After every row comes roughly how far along a hidden order it lies, from 0 to 12.
(in the rows, 128 means zero)
[158 112 128 142 126 128 103 153  89 131 160 141  56 152  92 161 132 170
  84]
0
[131  97 160  50 151 186 107  70  74  89 181 154 123 176 127 125 195 156
 113]
1
[137 108 125 180 127  72 125 150 161 145 101  94  88 119 104 111 126 128
 114]
8
[129 189  98  90 112 156 110 101 100  96 152 143 128 106 126 131 104 161
  89]
6
[131  46 173 115 189 125 136 130 126 118 134 112 132 139 157 127 164 108
 140]
9
[107  53 187 135 179 129 136 100 157 114 140 104 127 154 158 116 179 116
 111]
2
[142 124 136 123 136 117 128 139 139 125 117 117 128 124 143 131 167 130
 112]
9
[131 125 133  69 105 194 122 101  98 128 159 158 173 133 153 143 146 136
 127]
11
[127 189 101  87  56 175 108  81 101 117 158 156 154 111 137 127 101 164
  79]
8
[137  33 169 118 165  98 152 140 144 120 115 101 134 140 145 119 204 100
 147]
11
[121 221  87 135  70 135 103 116 146 110 130 141 104 122 107 124 104 162
 110]
6
[139 142 105 183  70  62 140 170 156 160 103 114 120 122 117 141 104 126
 127]
12
[143 127 113 194  73  53 129 196 130 150  94 114 116 138  99 143 129 127
 131]
12
[126 177 123 100 108 158 120 117 102 120 132 149 168 114 147 144 129 140
 131]
12
[120  41 165 128 176  97 156 116 152 114 118  98 140 143 154 106 157  90
 146]
10

Next part:
[131 140 126 143 144 164 135 175 113  69 201 127 103 174  99 114 118 121
 112 144 110]
6
[145 125 117 126 150 139 131 175 103  65 182 146  89 156  74 108 122 127
 110 126 116]
0
[125 156 133 161 147 177 139 171 122  82 211 113 113 167  91 119 114 118
 113 153 106]
10
[147 111 113 116 149 137 130 165 101  72 179 151  92 162  69 104 125 129
 114 121 120]
4
[132 137 124 145 145 158 132 180 118  79 195 115 103 181  85 117 124 125
 104 138 106]
8
[144 122 117 117 151 138 132 165 103 110 169 146  96 158  72 108 125 125
 114 123 118]
8
[129 151 130 152 143 171 135 185 119  63 202 117 108 168  86 118 118 119
 111 150 106]
5
[138 140 121 137 146 150 133 178 112  73 192 133  98 168  77 114 120 125
 111 142 110]
3
[125 156 130 159 141 181 137 185 116  79 199 114 114 163  83 119 115 119
 113 154 104]
9
[164  94  98  89 155 100 125 156  91  69 129 184  74 161  35  91 133 135
 114  94 130]
2
[117 153 131 158 145 183 136 182 120  74 216 110 107 174  78 119 110 120
 112 159 103]
0
[136 137 121 135 152 155 131 165 111  75 168 131  97 154  81 113 119 122
 114 140 117]
11
[130 150 126 152 145 165 134 170 113  77 186 120 107 159  90 116 116 120
 117 147 113]
12
[130 146 126 150 145 169 134 189 117  58 196 128 106 168  93 126 115 122
 104 138 105]
1
[139 131 119 132 149 154 132 180 106  62 196 140  99 168  74 109 118 123
 106 141 103]
1
